Where the symbols take the points:
j639 f j736
j639 q j156
j639 u j202
j639 w j182
j534 f j389
j534 q j883
j534 u j533
j534 w j818
j533 f j368
j533 q j648
j533 u j149
j533 w j496
j203 f j103
j203 q j215
j203 u j688
j203 w j848
j350 f j848
j350 q j226
j350 u j927
j350 w j42
j164 f j688
j164 q j818
j164 u j27
j164 w j927
j927 f j164
j927 q j898
j927 u j389
j927 w j215
j883 f j904
j883 q j368
j883 u j648
j883 w j983
j461 f j444
j461 q j614
j461 u j142
j461 w j569
j182 f j639
j182 q j722
j182 u j579
j182 w j13
j688 f j266
j688 q j534
j688 u j983
j688 w j164
j741 f j722
j741 q j579
j741 u j763
j741 w j736
j477 f j13
j477 q j736
j477 u j156
j477 w j60
j614 f j207
j614 q j505
j614 u j848
j614 w j789
j613 f j579
j613 q j763
j613 u j617
j613 w j156
j569 f j461
j569 q j789
j569 u j432
j569 w j943
j648 f j702
j648 q j422
j648 u j306
j648 w j157
j156 f j613
j156 q j572
j156 u j473
j156 w j722
j579 f j202
j579 q j314
j579 u j881
j579 w j613
j314 f j473
j314 q j629
j314 u j461
j314 w j763
j308 f j789
j308 q j432
j308 u j42
j308 w j444
j226 f j93
j226 q j164
j226 u j898
j226 w j103
j422 f j785
j422 q j60
j422 u j182
j422 w j149
j763 f j314
j763 q j881
j763 u j569
j763 w j572
j617 f j881
j617 q j569
j617 u j308
j617 w j473
j103 f j226
j103 q j927
j103 u j266
j103 w j203
j306 f j60
j306 q j182
j306 u j741
j306 w j928
j881 f j629
j881 q j461
j881 u j789
j881 w j617
j389 f j27
j389 q j904
j389 u j368
j389 w j534
j928 f j306
j928 q j13
j928 u j736
j928 w j785
j68 f j157
j68 q j65
j68 u j785
j68 w j368
j736 f j741
j736 q j613
j736 u j572
j736 w j639
j142 f j505
j142 q j848
j142 u j226
j142 w j432
j818 f j534
j818 q j983
j818 u j496
j818 w j898
j149 f j422
j149 q j306
j149 u j13
j149 w j65
j898 f j818
j898 q j27
j898 u j904
j898 w j266
j432 f j142
j432 q j350
j432 u j103
j432 w j207
j157 f j648
j157 q j149
j157 u j928
j157 w j68
j496 f j533
j496 q j157
j496 u j65
j496 w j904
j789 f j614
j789 q j142
j789 u j350
j789 w j308
j65 f j149
j65 q j928
j65 u j477
j65 w j702
j943 f j569
j943 q j308
j943 u j207
j943 w j629
j629 f j943
j629 q j444
j629 u j614
j629 w j881
j215 f j927
j215 q j266
j215 u j534
j215 w j93
j722 f j156
j722 q j202
j722 u j314
j722 w j741
j42 f j350
j42 q j103
j42 u j215
j42 w j505
j266 f j898
j266 q j389
j266 u j883
j266 w j688
j904 f j496
j904 q j68
j904 u j702
j904 w j883
j93 f j215
j93 q j688
j93 u j818
j93 w j226
j60 f j477
j60 q j639
j60 u j722
j60 w j306
j572 f j763
j572 q j617
j572 u j943
j572 w j202
j505 f j42
j505 q j203
j505 u j93
j505 w j142
j27 f j983
j27 q j496
j27 u j68
j27 w j389
j13 f j182
j13 q j741
j13 u j613
j13 w j477
j702 f j65
j702 q j785
j702 u j60
j702 w j648
j473 f j617
j473 q j943
j473 u j444
j473 w j314
j785 f j928
j785 q j477
j785 u j639
j785 w j422
j368 f j68
j368 q j702
j368 u j422
j368 w j533
j444 f j308
j444 q j207
j444 u j505
j444 w j461
j207 f j432
j207 q j42
j207 u j203
j207 w j614
j848 f j203
j848 q j93
j848 u j164
j848 w j350
j202 f j572
j202 q j473
j202 u j629
j202 w j579
j983 f j883
j983 q j533
j983 u j157
j983 w j27

In the rows, 525 means zero.

The rows follow the links: the fewer symbols apart two points are, the more alike their rows tend to be.

Each row is also shifted at random along 3 hidden directions that mean nothing.

Rows with their points:
[ 533  638  509  465  593  417  833  322  516  692  488  413  455  419  496  742  467  651  703  401  734  591  659  428  548  600  584  550  444  398  771  590  890  214  448  406  723  625  515  528  502  604  526  627  369  507  597  730  545  380  537  613  280  531  404  561  424  605  540  551  827  520  594  433]; point j572
[ 529  512  584  561  525  450  517  458  530  529  401  610  435  529  439  662  391  377  600  657  628  370  398  461  491  397  554  460  671  541  576  717  560  622  589  677  570  529  569  585  516  608  404  637  573  352  497  580  493  618  584  607  559  529  585  606  600  541  617  485  602  457  598  670]; point j505
[ 550  514  435  586  439  498  284  665  569  431  493  468  517  471  603  621  515  570  314  562  375  595  543  528  393  516  449  497  489  518  481  684  396  785  511  599  542  660  488  373  624  451  468  506  484  635  640  321  567  638  512  411  561  409  513  339  408  553  482  441  386  609  474  465]; point j785
[ 553  462  459  568  408  511  521  577  466  433  503  478  595  445  574  557  569  614  263  562  608  580  454  551  370  545  414  438  456  552  542  651  411  711  521  558  498  545  519  370  566  447  517  464  517  633  622  448  626  511  492  470  720  468  494  472  486  488  477  366  433  611  532  509]; point j65
[ 534  523  592  462  573  628  164  550  593  575  455  646  388  544  542  650  360  428  582  524  210  546  572  527  611  471  476  552  619  418  489  637  487  639  565  679  493  664  704  664  596  687  323  564  543  397  482  373  417  651  709  547  341  424  426  459  568  684  623  616  526  537  588  562]; point j308
[ 562  472  442  585  411  470  521  558  469  447  485  451  578  437  557  629  550  612  284  578  625  571  452  533  346  525  435  427  465  531  573  706  464  724  526  566  526  581  506  352  563  447  490  506  490  635  639  463  616  522  499  470  683  466  508  445  461  498  480  360  470  599  536  489]; point j149
[ 546  546  593  449  486  641  513  431  514  545  439  649  489  498  514  550  379  569  605  530  578  509  536  482  595  538  479  517  520  456  575  556  592  518  485  583  451  552  719  700  590  705  441  548  528  503  478  578  517  515  653  602  537  490  382  648  597  553  553  538  623  613  662  573]; point j569
[ 524  414  507  508  478  603  302  611  457  540  592  479  627  527  624  525  654  557  273  513  373  666  500  658  491  586  413  472  485  506  453  576  330  698  608  497  408  482  542  389  483  435  524  431  538  603  525  378  510  488  541  461  591  486  504  410  541  566  486  471  365  541  527  470]; point j368
[ 477  454  561  504  585  581  490  580  480  570  677  501  636  637  557  336  721  466  531  492  425  556  514  658  610  570  554  541  534  587  404  348  395  456  615  399  409  334  459  500  381  422  642  437  594  534  413  517  458  457  469  508  544  617  617  523  607  493  497  587  392  422  461  505]; point j534
[ 457  512  578  561  468  344  386  520  534  712  450  472  500  571  493  807  577  334  674  703  557  447  466  508  499  420  641  403  679  550  556  875  596  703  685  554  597  431  449  429  336  487  508  725  489  390  440  595  364  586  484  586  486  581  670  491  534  596  563  477  561  279  524  592]; point j215
[ 542  546  585  432  491  608  589  383  499  590  438  613  492  481  517  594  387  586  623  498  621  528  557  470  592  564  493  521  505  439  623  562  667  459  483  556  498  561  696  679  570  697  466  565  501  498  501  628  536  464  636  626  494  511  370  645  568  561  546  523  687  596  663  556]; point j943
[ 508  504  584  575  658  378  524  477  534  585  485  522  404  576  427  677  473  318  648  575  541  418  428  492  520  404  609  523  696  540  576  649  571  474  615  615  676  545  460  498  450  529  400  625  560  285  518  567  452  641  549  589  383  563  663  503  566  584  646  571  606  363  528  623]; point j848
[ 507  511  583  565  637  527  322  581  596  483  492  616  391  606  458  520  429  309  594  569  321  416  468  510  570  391  557  573  699  545  443  534  429  575  587  668  548  565  544  611  546  569  391  549  632  339  486  431  440  693  588  533  427  499  621  496  590  577  649  624  479  448  508  630]; point j42
[ 499  514  560  581  625  521  547  579  568  435  574  601  487  645  438  319  536  337  621  568  464  368  428  531  589  419  618  593  652  637  396  330  412  460  551  570  511  431  456  593  508  493  539  507  644  400  450  525  490  622  481  528  553  595  691  588  622  451  574  619  449  439  434  640]; point j103
[ 528  661  497  468  445  557  532  505  608  585  486  523  514  484  557  554  458  657  689  487  498  557  705  436  580  592  566  563  433  442  564  502  695  481  413  465  538  596  570  627  607  603  596  587  414  629  520  559  510  499  536  509  427  493  398  550  432  536  457  556  605  592  528  453]; point j202
[ 550  630  403  591  493  427  559  597  604  422  499  436  480  462  546  558  489  618  502  493  503  538  610  442  434  520  550  566  446  522  541  521  580  546  424  531  640  676  423  437  635  472  559  540  446  638  645  461  598  589  451  427  491  457  522  431  354  507  469  500  508  606  427  438]; point j182
[ 549  675  408  566  330  549  582  648  643  345  478  572  565  478  555  373  467  678  551  592  591  474  608  409  483  532  549  538  407  587  450  434  536  674  347  530  454  558  502  578  692  517  678  545  465  775  545  513  616  565  434  430  739  477  482  580  404  375  371  460  428  692  431  496]; point j736
[ 548  433  475  554  314  496  525  510  418  523  461  461  643  418  576  686  584  622  261  640  721  602  413  548  338  547  402  345  456  532  599  827  465  803  572  554  464  489  543  343  497  461  511  536  485  645  582  518  602  466  498  529  778  494  485  493  502  511  448  296  492  570  612  522]; point j648
[ 542  424  492  533  516  606  426  609  446  448  604  487  608  513  595  435  633  581  238  477  426  627  495  644  469  584  395  502  460  542  452  469  323  624  552  509  438  520  518  398  534  430  521  374  574  612  571  386  585  497  518  448  624  488  507  425  539  512  488  470  369  602  519  467]; point j157
[ 488  519  561  576  483  473  521  566  553  520  516  589  549  612  465  468  568  369  656  677  592  368  412  508  541  435  628  475  646  644  453  559  482  627  583  555  478  356  465  553  430  491  588  603  580  451  415  597  457  585  459  554  660  606  678  625  605  452  530  510  461  396  482  648]; point j93
[ 547  443  468  552  535  570  344  639  498  433  587  465  559  497  606  494  601  565  238  465  342  650  519  614  445  543  404  528  472  513  456  500  335  643  544  555  486  606  510  378  572  425  479  400  557  596  604  320  571  560  534  414  539  433  510  349  481  546  518  496  366  594  488  450]; point j702
[ 468  528  567  548  466  523  330  641  584  560  548  573  566  659  527  464  608  356  646  661  398  422  493  557  586  450  606  504  651  618  376  552  413  691  605  534  433  368  469  542  411  473  596  576  585  485  372  495  409  610  473  505  596  584  676  537  586  496  505  550  384  388  447  597]; point j927

From each start, follow one symbol. Which point do you reach?
Answers are names.
new walk
[ 529  403  499  535  493  482  517  487  399  602  538  397  598  460  583  694  632  571  279  515  596  653  462  616  405  578  424  412  473  495  612  726  479  610  604  485  547  513  499  308  437  431  486  500  490  550  599  494  556  424  537  525  560  510  517  423  498  579  507  395  523  509  586  470]
u	j785
new walk
[ 535  628  532  432  527  695  460  544  611  505  550  619  506  548  565  364  441  632  666  434  358  571  697  494  672  602  512  642  442  459  456  280  563  430  409  487  434  581  647  731  639  637  573  479  506  610  467  496  510  506  590  499  435  480  373  584  521  521  481  643  527  645  513  473]
f	j473
new walk
[ 538  566  415  603  557  309  482  544  551  557  464  313  423  405  539  853  504  558  412  484  501  626  573  465  367  499  522  504  497  448  658  800  627  573  524  547  781  755  397  284  559  430  412  603  390  506  724  447  546  594  496  467  315  429  539  285  314  629  543  466  601  510  481  419]
f	j477
new walk
[ 543  495  592  550  587  465  591  425  506  521  427  601  422  517  424  620  385  391  589  587  639  393  400  471  507  411  544  501  661  530  606  639  574  494  561  654  592  544  571  591  529  620  389  597  589  342  522  594  530  598  582  617  518  542  565  606  607  556  649  523  636  476  601  652]
q	j848
new walk
[ 497  415  558  489  585  550  551  509  415  626  659  439  628  578  564  473  731  505  443  457  518  629  492  665  550  602  516  507  504  539  498  454  461  430  627  379  481  384  469  407  355  417  592  446  545  527  481  545  494  392  502  535  507  619  578  482  581  536  510  536  485  416  513  480]
q	j533
new walk
[ 512  518  571  573  483  495  624  527  541  425  474  654  528  600  434  407  488  385  635  687  674  306  372  482  532  399  600  484  640  665  462  500  464  595  545  617  467  382  500  621  507  547  557  571  622  446  445  605  520  601  475  571  734  601  657  690  632  407  538  496  483  453  509  689]
u	j688
new walk
[ 577  498  436  594  395  478  708  533  472  373  489  498  597  425  531  495  526  652  283  567  761  530  424  516  346  531  439  441  431  581  577  583  477  653  466  556  504  535  493  409  595  447  563  475  522  663  648  528  680  497  450  474  801  497  502  550  472  411  458  344  473  657  526  528]
u	j182
new walk
[ 542  657  411  580  369  395  580  570  604  480  432  453  512  421  545  649  483  654  543  587  639  510  597  394  404  520  565  473  435  524  583  687  649  659  419  533  607  630  458  452  614  494  593  619  392  653  616  535  589  560  443  470  586  473  496  492  351  480  434  417  550  602  475  468]
q	j156
new walk
[ 541  483  593  529  695  574  583  476  525  417  517  647  415  574  434  389  387  409  558  478  490  405  447  513  587  449  521  608  636  542  502  343  472  366  516  645  546  568  575  673  592  609  402  470  652  347  528  530  547  603  601  576  475  530  556  607  633  513  656  631  573  542  548  642]
w	j207
new walk
[ 510  410  545  491  471  563  647  480  390  597  608  483  681  533  547  462  707  577  412  529  694  586  432  641  512  608  476  433  474  560  532  513  461  536  597  402  418  318  511  421  384  434  633  465  557  594  469  606  538  366  474  560  702  610  545  590  608  477  472  430  494  471  566  520]
w	j983
new walk
[ 540  635  514  435  434  690  537  529  591  491  508  632  547  525  560  362  448  679  668  490  493  527  674  465  640  606  528  598  422  487  467  336  589  494  377  482  400  540  656  732  644  647  629  511  485  686  445  553  544  482  551  501  571  486  380  640  505  467  446  568  533  673  529  487]
f	j314
new walk
[ 535  569  572  427  657  637  575  427  538  561  549  573  449  527  524  467  424  583  634  357  422  591  659  501  664  599  513  642  490  411  571  320  625  255  455  482  549  623  640  689  599  647  471  477  519  480  515  554  515  483  636  570  303  502  391  561  535  590  575  679  650  595  579  479]
q	j461
new walk
[ 499  475  577  541  732  504  951  447  440  466  701  516  590  638  423  187  689  449  600  414  728  425  426  601  612  539  629  623  543  666  482   95  504  107  536  355  541  294  364  547  395  419  681  403  650  445  471  708  567  402  395  574  568  722  708  676  649  393  539  634  550  428  437  568]
w	j164
new walk
[ 537  673  433  538  435  498  646  554  619  464  494  497  505  467  537  493  487  663  622  512  583  519  660  410  507  566  577  570  421  523  535  448  655  494  369  474  565  598  488  566  626  525  640  567  422  686  573  562  575  520  466  465  529  491  463  548  391  458  427  526  560  626  461  445]
u	j314
new walk
[ 502  406  552  494  486  544  624  473  374  612  597  447  669  516  562  522  699  574  369  520  677  607  437  648  500  605  462  429  473  549  558  575  474  529  605  412  450  356  514  387  371  423  604  458  531  570  503  581  533  358  490  552  668  597  532  550  589  508  476  433  498  479  575  514]
u	j702
new walk
[ 468  447  570  496  438  491  526  485  427  692  563  447  659  555  559  625  703  493  532  610  656  555  458  616  510  562  541  399  539  572  545  700  539  622  651  419  461  323  489  400  319  444  619  576  497  539  428  617  449  402  469  577  629  618  589  549  577  526  478  431  511  373  563  525]
u	j368
new walk
[ 515  416  529  513  345  516  541  484  382  624  505  466  684  460  579  677  657  595  326  617  727  616  418  607  403  592  431  342  467  538  601  794  494  743  620  476  438  388  551  350  394  451  562  537  486  618  515  573  544  384  500  565  751  552  488  536  561  517  452  321  497  496  623  522]
u	j149
